Below are the code and all the weights of a small trained network. Each question names an input and a class and asks about switching units off, where a switched-off unit gives its printed mean instead of its output.

import numpy as np


def w(rows, s, z=0):
    codes = np.array(rows[::2]) - 128.0
    scale = np.full(codes.shape[1], s)
    scale[-1] = z or s
    return codes * scale


def f(y):
    return np.maximum(y, 0)


def log_softmax(a):
    a = a - a.max(-1, keepdims=True)
    return a - np.log(np.exp(a).sum(-1, keepdims=True))


def net(x, mask):
    res = np.array(x, float).reshape(1, 7) / 4 @ E
    y = f(res @ A[0][:, :-1].T + A[0][:, -1])
    res = res + np.where(mask, y, B[0][:, -1]) @ B[0][:, :-1]
    return log_softmax(res[-1] @ U[:, :-1].T + U[:, -1])


A, B = {}, {}
E = w([
[236,123,66,139,113],'x0',
[127,128,128,128,128],'x1',
[119,198,134,92,73],'x2',
[63,77,2,165,50],'x3',
[105,176,38,123,183],'x4',
[127,127,128,128,126],'x5',
[124,73,105,34,134],'x6',
],0.0068)
A[0] = w([
[106,219,126,75,80,169],'neuron 1',
[63,120,152,135,156,203],'neuron 2',
[94,94,64,184,76,95],'neuron 3',
[139,46,203,146,14,93],'neuron 4',
[130,56,140,174,176,184],'neuron 5',
[140,98,124,158,203,154],'neuron 6',
[17,118,162,118,162,48],'neuron 7',
[253,157,70,126,152,84],'neuron 8',
[132,109,133,13,106,128],'neuron 9',
[154,131,104,139,136,254],'neuron 10',
[91,99,90,129,91,51],'neuron 11',
[140,45,109,185,230,87],'neuron 12',
[131,121,165,173,81,139],'neuron 13',
[122,108,100,147,89,77],'neuron 14',
[160,196,126,93,69,171],'neuron 15',
[137,67,124,126,198,94],'neuron 16',
[162,167,166,105,183,54],'neuron 17',
[134,214,120,53,49,75],'neuron 18',
[78,113,86,148,82,69],'neuron 19',
[250,98,111,151,104,109],'neuron 20',
[133,164,159,248,95,91],'neuron 21',
[136,93,135,83,119,97],'neuron 22',
[6,150,190,137,184,67],'neuron 23',
[129,76,112,82,109,124],'neuron 24',
[161,151,167,108,201,51],'neuron 25',
[102,211,143,233,129,102],'neuron 26',
[159,114,186,119,129,139],'neuron 27',
[97,81,109,2,144,81],'neuron 28',
[158,180,146,102,206,80],'neuron 29',
[76,226,13,111,250,93],'neuron 30',
[74,106,96,148,97,74],'neuron 31',
[149,151,143,111,150,118],'neuron 32',
],0.0096,0.0074)
B[0] = w([
[89,129,124,187,102,209],'neuron 1',
[71,127,89,114,126,212],'neuron 2',
[138,201,132,109,116,199],'neuron 3',
[133,108,222,108,140,193],'neuron 4',
[102,148,131,184,113,207],'neuron 5',
[106,152,120,166,113,180],'neuron 6',
[153,75,101,91,87,160],'neuron 7',
[126,66,95,79,100,190],'neuron 8',
[140,127,100,138,177,172],'neuron 9',
[43,140,95,106,175,254],'neuron 10',
[156,167,124,115,108,151],'neuron 11',
[148,117,141,190,82,177],'neuron 12',
[105,119,151,117,158,172],'neuron 13',
[145,149,131,109,115,148],'neuron 14',
[92,126,121,169,117,199],'neuron 15',
[143,133,126,168,122,153],'neuron 16',
[158,181,126,111,107,156],'neuron 17',
[166,116,130,188,79,169],'neuron 18',
[151,171,121,111,103,166],'neuron 19',
[119,78,108,84,96,190],'neuron 20',
[174,103,95,129,180,185],'neuron 21',
[147,114,126,125,150,141],'neuron 22',
[139,77,86,82,85,180],'neuron 23',
[133,132,110,130,161,161],'neuron 24',
[154,187,131,103,110,156],'neuron 25',
[174,103,88,139,179,193],'neuron 26',
[113,163,147,111,141,174],'neuron 27',
[170,110,95,138,177,169],'neuron 28',
[140,188,129,109,117,169],'neuron 29',
[137,85,253,114,156,224],'neuron 30',
[145,167,117,109,111,160],'neuron 31',
[133,156,127,124,127,152],'neuron 32',
],0.033,0.0076)
U = w([
[186,255,109,54,61,68],'0',
[82,136,92,109,118,255],'1',
[138,55,66,46,25,69],'2',
[240,113,54,159,221,76],'3',
[136,107,233,99,112,100],'4',
[76,148,94,122,113,195],'5',
[142,134,109,234,31,112],'6',
],0.0067,0.0092)

Each question gives the input, the list of numbers given to net, and the class t.
The units are the neurons (one row each of A and B). Each row of codes is followed by its name. A weight is (code - 128) times the scale printed after its matrix; where a second scale follows, it is the last column's (A, B and U).
mask holds one flag per neuron, in row order. A switched-off neuron (its flag False) gives its mean, the last column of its row in B, instead of its output. The means were averaged over made-up inputs and are rounded, as every weight is.
A unit's drop is (log p(t) with every unit on - log p(t) with that unit switched off) / (log p(t) with every unit on - log p(t) with every unit switched off).
The circuit of an input: a set's keep is (log p(t) with only the set's units on - log p(t) with every unit switched off) / (log p(t) with every unit on - log p(t) with every unit switched off). Starting from the 12 units with the biggest drops (on a tie, the unit counted first), units are removed one at a time, each time the one whose removal leaves the highest keep (on an exact tie, the one counted first), for as long as the keep stays at least 0.8.
units of the circuit, in order: the units of the circuit, biggest drop first
k most important neurons: the k neurons with the biggest drops, biggest first
drop when u is switched off: that unit's drop, to one decimal
input [4,-8,1,-2,-8,-2,-8], class 3: most important neuron => [neuron 21]
input [8,8,-1,-7,-1,-1,4], class 2: 3 most important neurons => [neuron 8; neuron 20; neuron 3]
input [3,0,8,7,1,-7,4], class 6: 2 most important neurons => [neuron 18; neuron 1]
input [0,8,8,-8,-7,-2,0], class 0: 3 most important neurons => [neuron 30; neuron 17; neuron 25]
input [1,-4,6,-6,5,-4,0], class 0: 4 most important neurons => [neuron 29; neuron 17; neuron 25; neuron 5]
input [2,3,-2,5,3,0,-6], class 3: 3 most important neurons => [neuron 26; neuron 21; neuron 1]
input [-2,-6,8,7,1,-6,6], class 6: 2 most important neurons => [neuron 18; neuron 1]
input [6,-8,6,-8,8,-8,-2], class 0: 2 most important neurons => [neuron 29; neuron 17]
input [-5,3,8,-1,-4,7,-7], class 6: 3 most important neurons => [neuron 1; neuron 18; neuron 10]
input [8,5,-8,6,-3,3,-3], class 2: 4 most important neurons => [neuron 20; neuron 8; neuron 1; neuron 15]
input [-3,0,-4,-6,8,-5,0], class 4: 2 most important neurons => [neuron 30; neuron 3]
input [-7,4,-6,3,4,-4,6], class 2: 2 most important neurons => [neuron 7; neuron 23]
input [-2,-1,6,5,-5,3,6], class 3: units of the circuit, in order => [neuron 28; neuron 9]
input [-2,-4,7,2,-6,-6,3], class 6: units of the circuit, in order => [neuron 18]
input [1,0,6,8,-1,1,8], class 0: units of the circuit, in order => [neuron 3; neuron 19]
input [0,2,6,4,-1,3,-3], class 6: units of the circuit, in order => [neuron 18; neuron 1]
input [-6,7,-8,-7,-3,7,2], class 6: drop when neuron 1 is switched off => -0.4
input [7,-1,0,4,-1,2,-5], class 2: drop when neuron 18 is switched off => 0.0
input [0,3,0,-5,8,-2,-2], class 4: drop when neuron 30 is switched off => 1.7
input [8,-6,2,-1,0,-6,3], class 2: units of the circuit, in order => [neuron 8]
input [-1,-7,6,8,-4,-1,-3], class 0: units of the circuit, in order => [neuron 3; neuron 19]
